Two labels a row
[-1.631,-0.994,-0.410,-0.208,-0.363,-0.938,-0.010,-0.137,-0.208,-0.563,-0.080,-0.116,0.366,-0.738,-1.843,0.718,0.979,1.970] : tari zanis
[2.092,-0.407,0.437,2.134,0.344,0.111,-0.385,0.073,0.721,-0.985,0.267,-0.363,0.217,0.625,0.908,-0.394,-1.260,0.226] : Ganap zov
[-1.082,-1.255,-0.221,0.786,0.749,-1.094,-0.381,-0.025,0.352,-0.890,-0.102,-0.322,0.254,-0.739,-0.659,0.534,-0.639,2.016] : Ganap zanis
[-0.581,-1.767,-0.739,3.084,-0.095,-3.827,-1.245,0.015,0.275,-2.246,-0.212,-0.576,0.483,0.039,-1.532,3.061,-0.806,1.884] : tari zanis
[2.173,-0.974,0.331,0.705,1.215,0.177,0.057,-0.364,-0.178,-0.953,-0.525,-0.650,-0.552,0.570,0.451,0.417,-0.641,0.968] : Ganap zov
[-2.397,-1.359,-0.471,0.048,0.246,-0.621,-0.600,-0.400,0.102,-1.023,0.079,-0.183,0.199,-1.220,-1.678,0.061,0.825,2.691] : tari zanis
[3.091,0.037,0.306,2.170,-0.771,1.644,-0.388,0.032,-0.112,-0.808,-0.208,-0.052,0.586,0.471,1.885,-1.718,0.765,1.643] : tari zov
[2.338,-0.418,0.375,1.821,0.726,1.141,-0.217,0.211,0.621,-0.866,-0.101,-0.398,0.512,0.225,1.904,-1.309,-1.308,0.995] : Ganap zov
[1.441,0.193,-0.024,1.523,-0.281,-1.562,-0.275,0.020,0.034,-0.721,-0.024,-0.255,0.319,0.640,0.206,1.329,-0.698,-1.555] : tari zov
[-0.503,-2.662,-0.255,2.968,0.977,-3.505,-0.422,-0.501,0.995,-1.935,-0.572,-1.041,0.403,-0.580,-2.008,2.165,-1.874,0.698] : Ganap zanis
[-3.514,1.115,-0.428,-3.204,-0.457,2.112,0.343,-0.237,-0.490,0.249,0.018,0.573,0.285,-1.100,0.431,-1.532,2.186,1.851] : tari zanis
[-1.191,-1.103,-0.328,0.252,-0.243,-1.115,-0.053,-0.240,-0.034,-0.890,-0.297,-0.183,0.279,-0.581,-1.964,0.938,0.629,0.989] : tari zanis
[-4.442,1.273,-0.232,-0.343,1.287,0.481,-1.954,1.011,-0.112,-2.096,-0.157,0.531,0.783,-0.204,3.316,0.751,-1.318,6.254] : tari zanis
[-1.088,-1.507,-0.445,0.548,0.689,-0.411,-0.370,-0.130,-0.017,-1.312,-0.481,-0.398,-0.491,-0.155,-1.406,0.100,0.213,2.987] : tari zanis
[-0.729,0.183,-0.228,-0.203,-0.443,-1.472,0.012,-0.003,-0.356,-0.831,-0.125,-0.221,0.084,0.050,-0.437,1.149,0.625,-0.207] : tari zanis
[2.586,-0.088,0.482,1.445,0.645,1.752,-0.321,0.036,-0.222,-1.854,-0.536,-0.211,-0.321,0.976,2.240,-0.461,-0.363,1.956] : tari zov
[2.413,-0.458,0.213,1.271,0.294,1.008,0.092,-0.282,-0.089,-0.629,-0.375,-0.342,-0.537,0.784,0.782,-0.677,0.252,0.939] : tari zov
[-1.630,0.115,-0.406,-0.289,0.592,-1.474,0.197,-0.335,0.458,-0.900,-0.125,-0.077,-0.484,0.039,-0.749,0.355,-0.351,-1.517] : tari zanis
[4.272,-0.509,0.151,2.097,-0.448,-0.727,0.899,-0.377,0.263,-0.806,-0.019,-0.672,-0.376,1.099,-0.362,0.079,-0.437,-2.849] : tari zov
[-1.224,-0.404,-0.662,1.340,-0.900,-1.715,-0.292,-0.212,0.009,-1.153,0.018,0.024,0.881,-0.222,-0.975,0.954,0.687,0.738] : tari zanis
[1.182,-0.695,0.048,-0.288,0.451,1.609,0.462,-0.034,-0.912,-0.748,-0.280,-0.171,-0.416,0.213,0.544,-0.358,1.372,2.037] : tari zov
[-1.077,-0.910,-0.653,0.366,-1.242,-1.349,0.162,-0.419,-0.032,-0.217,0.129,0.027,0.694,-0.879,-2.060,0.248,1.448,-0.120] : tari zanis
[-1.439,-0.121,-0.302,-0.485,-0.487,-0.259,0.066,-0.161,-0.544,-0.626,0.042,0.065,0.309,-0.512,-0.337,0.471,1.090,1.148] : tari zanis
[-0.927,-1.258,-0.011,0.232,0.078,-0.485,0.150,-0.551,0.727,-0.493,-0.208,-0.081,0.542,-1.061,-1.317,0.044,0.511,0.954] : Ganap zanis
[1.904,0.397,0.192,1.061,-0.306,1.299,-0.237,-0.199,-0.337,-0.844,-0.064,-0.134,0.126,0.740,1.791,-1.059,0.392,0.368] : tari zov
[-1.457,-1.130,-0.474,1.219,-0.063,-1.007,-0.485,-0.143,-0.119,-1.328,-0.351,-0.159,0.294,-0.356,-0.983,0.484,0.289,1.998] : tari zanis
[1.207,-0.311,0.269,0.916,0.859,0.540,-0.377,0.264,-0.252,-1.377,-0.055,-0.239,-0.180,0.552,1.201,0.618,0.007,2.343] : tari zov
